Here is a tiny trained network, its code and every weight. The questions are about switching its units off for an input and a target symbol, where a switched-off unit gives its printed mean instead of its output.

import numpy as np


def w(rows, s, z=0):
    codes = np.array(rows[::2]) - 128.0
    scale = np.full(codes.shape[1], s)
    scale[-1] = z or s
    return codes * scale


def f(y):
    return y / 2 * (1 + np.tanh(0.7978845608 * (y + 0.044715 * y**3)))


def softmax(a):
    e = np.exp(a - a.max(-1, keepdims=True))
    return e / e.sum(-1, keepdims=True)


def log_softmax(a):
    a = a - a.max(-1, keepdims=True)
    return a - np.log(np.exp(a).sum(-1, keepdims=True))


def net(x, mask):
    ids = ['ΓΘΞΣΦΨΩαβδεηπτ'.index(c) for c in x.split()]
    T = len(ids)
    res = E[ids] + P[:T]
    u = 0
    for l in range(2):
        r = res
        for j in range(3):
            rows = slice(2 * j, 2 * j + 2)
            q, k, v = (r @ M[l][rows].T for M in (Q, K, V))
            z = softmax(np.where(np.tri(T) > 0, q @ k.T / 2**0.5, -1e9)) @ v
            o = O[l][rows]
            res = res + np.where(mask[u + j], z, o[:, -1]) @ o[:, :-1]
        u += 3
        y = f(res @ A[l][:, :-1].T + A[l][:, -1])
        res = res + np.where(mask[u : u + 4], y, B[l][:, -1]) @ B[l][:, :-1]
        u += 4
    return log_softmax(res[-1] @ U[:, :-1].T + U[:, -1])


Q, K, V, O, A, B = {}, {}, {}, {}, {}, {}
E = w([
[136,151,119,102],'Γ',
[132,182,105,106],'Θ',
[129,167,123,109],'Ξ',
[110,166,158,97],'Σ',
[125,167,112,113],'Φ',
[128,166,110,121],'Ψ',
[134,175,66,143],'Ω',
[132,147,115,111],'α',
[125,137,162,164],'β',
[119,142,121,180],'δ',
[63,207,79,64],'ε',
[112,150,116,199],'η',
[31,73,67,71],'π',
[4,174,55,172],'τ',
],0.012)
P = w([
[253,194,131,109],'0',
[243,121,123,119],'1',
[213,120,134,131],'2',
[176,92,120,137],'3',
[154,84,125,146],'4',
[125,65,129,147],'5',
],0.0058)
Q[0] = w([
[84,16,114,71],'L0H0',
[26,220,15,149],'L0H0',
[69,33,177,3],'L0H1',
[54,161,130,95],'L0H1',
[86,56,115,38],'L0H2',
[133,139,216,135],'L0H2',
],0.034)
K[0] = w([
[111,184,152,24],'L0H0',
[36,3,94,57],'L0H0',
[230,247,182,140],'L0H1',
[186,169,151,226],'L0H1',
[127,189,100,8],'L0H2',
[189,59,170,155],'L0H2',
],0.029)
V[0] = w([
[138,128,111,210],'L0H0',
[113,132,133,155],'L0H0',
[147,73,85,101],'L0H1',
[141,68,112,136],'L0H1',
[197,97,5,122],'L0H2',
[172,87,138,115],'L0H2',
],0.013)
O[0] = w([
[160,115,21,134,187],'L0H0',
[128,118,84,132,150],'L0H0',
[108,155,157,72,79],'L0H1',
[87,133,156,138,50],'L0H1',
[119,194,171,160,205],'L0H2',
[156,167,2,100,2],'L0H2',
],0.0076,0.0033)
A[0] = w([
[81,100,93,148,2],'L0N0',
[141,116,210,191,191],'L0N1',
[85,154,90,31,47],'L0N2',
[248,98,172,56,150],'L0N3',
],0.011,0.0057)
B[0] = w([
[200,88,235,134,103],'L0N0',
[118,138,59,81,254],'L0N1',
[175,149,182,254,89],'L0N2',
[66,147,69,108,194],'L0N3',
],0.013,0.0028)
Q[1] = w([
[2,134,65,143],'L1H0',
[152,99,172,90],'L1H0',
[136,195,71,104],'L1H1',
[87,103,138,38],'L1H1',
[161,72,107,87],'L1H2',
[251,103,216,150],'L1H2',
],0.029)
K[1] = w([
[162,40,213,170],'L1H0',
[175,157,111,74],'L1H0',
[114,106,109,210],'L1H1',
[180,181,126,146],'L1H1',
[135,185,134,145],'L1H2',
[142,252,23,121],'L1H2',
],0.031)
V[1] = w([
[14,188,166,69],'L1H0',
[149,173,157,254],'L1H0',
[190,187,123,150],'L1H1',
[184,193,151,159],'L1H1',
[178,138,151,40],'L1H2',
[77,218,242,156],'L1H2',
],0.018)
O[1] = w([
[254,89,35,120,246],'L1H0',
[17,130,96,230,138],'L1H0',
[145,231,123,161,169],'L1H1',
[103,195,104,170,130],'L1H1',
[188,148,240,137,2],'L1H2',
[231,35,138,248,113],'L1H2',
],0.0097,0.0075)
A[1] = w([
[106,63,124,181,15],'L1N0',
[12,120,179,151,11],'L1N1',
[62,105,222,153,3],'L1N2',
[76,58,182,96,71],'L1N3',
],0.011,0.0073)
B[1] = w([
[157,183,183,80,254],'L1N0',
[194,34,233,180,253],'L1N1',
[158,120,1,109,151],'L1N2',
[86,199,107,128,115],'L1N3',
],0.0099,0.0037)
U = w([
[175,123,170,102,41],'Γ',
[182,179,153,140,3],'Θ',
[169,150,166,111,27],'Ξ',
[204,58,192,25,65],'Σ',
[172,146,172,121,62],'Φ',
[164,160,175,113,102],'Ψ',
[125,228,151,170,8],'Ω',
[170,138,189,100,167],'α',
[44,159,208,3,140],'β',
[112,133,233,123,231],'δ',
[221,72,169,181,127],'ε',
[117,67,228,168,240],'η',
[168,88,175,109,101],'π',
[96,54,42,150,188],'τ',
],0.0048,0.0045)

Each question gives the input, a string of symbols that net reads in full, and the target symbol t.
The units are the heads (2 rows each of Q, K, V and O) and the neurons (one row each of A and B). Each row of codes is followed by its name. A weight is (code - 128) times the scale printed after its matrix; where a second scale follows, it is the last column's (O, A, B and U).
mask holds one flag per unit, layer by layer, with each layer's heads first. A switched-off unit (its flag False) gives its mean, the last column of its rows in O or B, instead of its output. The means were averaged over made-up inputs and are rounded, as every weight is.
A unit's drop is (log p(t) with every unit on - log p(t) with that unit switched off) / (log p(t) with every unit on - log p(t) with every unit switched off).
The circuit of an input: a set's keep is (log p(t) with only the set's units on - log p(t) with every unit switched off) / (log p(t) with every unit on - log p(t) with every unit switched off). Starting from the 12 units with the biggest drops (on a tie, the unit counted first), units are removed one at a time, each time the one whose removal leaves the highest keep (on an exact tie, the one counted first), for as long as the keep stays at least 0.8.
units of the circuit, in order: the units of the circuit, biggest drop first
unit that matters most: the unit with the biggest drop
k most important neurons: the k neurons with the biggest drops, biggest first
top k neurons in layer l: the k neurons of layer l with the biggest drops, biggest first
which heads matter: for each layer, one digit per head in row order, 1 if its drop is at least 0.15 and else 0, layers parted by /
input β τ β τ τ α, target τ: which heads matter : 000 / 001
input τ Φ η τ Ω Ψ, target τ: unit that matters most : L0N0
input τ Σ π Φ Φ τ, target Σ: units of the circuit, in order : [L1H0; L0H2]
input Σ τ Ω η β, target η: which heads matter : 100 / 100
input η Φ Ψ, target η: units of the circuit, in order : [L1H0; L1N1; L0N3]
input Θ Γ τ τ α β, target τ: which heads matter : 100 / 001
input Ω ε Ψ, target ε: units of the circuit, in order : [L1H2; L0H0; L0N2; L0H2]
input τ Ξ π Σ, target Σ: which heads matter : 101 / 100
input Ω τ Φ, target τ: top 3 neurons in layer 0 : [L0N3; L0N1; L0N0]
input Ω β α, target β: units of the circuit, in order : [L1H2; L0H2; L1H0]
input Ω Ω Ξ, target Ω: top 2 neurons in layer 0 : [L0N1; L0N3]
input β ε Σ, target ε: units of the circuit, in order : [L1H2; L0N3; L0H0; L0H2]
input Σ Γ Γ Σ β Σ, target β: top 2 neurons in layer 0 : [L0N3; L0N0]
input τ δ τ Σ, target τ: unit that matters most : L0H2
input ε τ β τ Γ, target τ: top 3 neurons in layer 0 : [L0N0; L0N1; L0N3]
input α Γ ε δ, target ε: units of the circuit, in order : [L1H2; L0H0; L0H2]
input π Φ η ε τ, target ε: 2 most important neurons : [L0N2; L0N1]
input π τ τ Θ, target ε: 2 most important neurons : [L0N2; L0N1]
input τ Ω Ψ, target τ: 3 most important neurons : [L0N3; L0N1; L0N0]
input π β Φ Σ τ Θ, target ε: unit that matters most : L0H0
input Σ δ Ω β Ψ Σ, target β: which heads matter : 010 / 101
input β α Ω, target β: which heads matter : 001 / 101
input ε β τ β Ξ, target τ: which heads matter : 101 / 001
input Σ Ω Ξ, target Ω: 2 most important neurons : [L0N3; L0N1]
input Ω Ω Φ, target Ω: units of the circuit, in order : [L1H1; L0H2]
input ε η α, target η: which heads matter : 010 / 100
input β τ Γ, target τ: unit that matters most : L0N3
input η τ Ω, target τ: top 2 neurons in layer 1 : [L1N0; L1N1]
input Σ τ β, target τ: 2 most important neurons : [L0N3; L0N0]
input τ τ η τ Ξ, target τ: 2 most important neurons : [L0N0; L1N0]
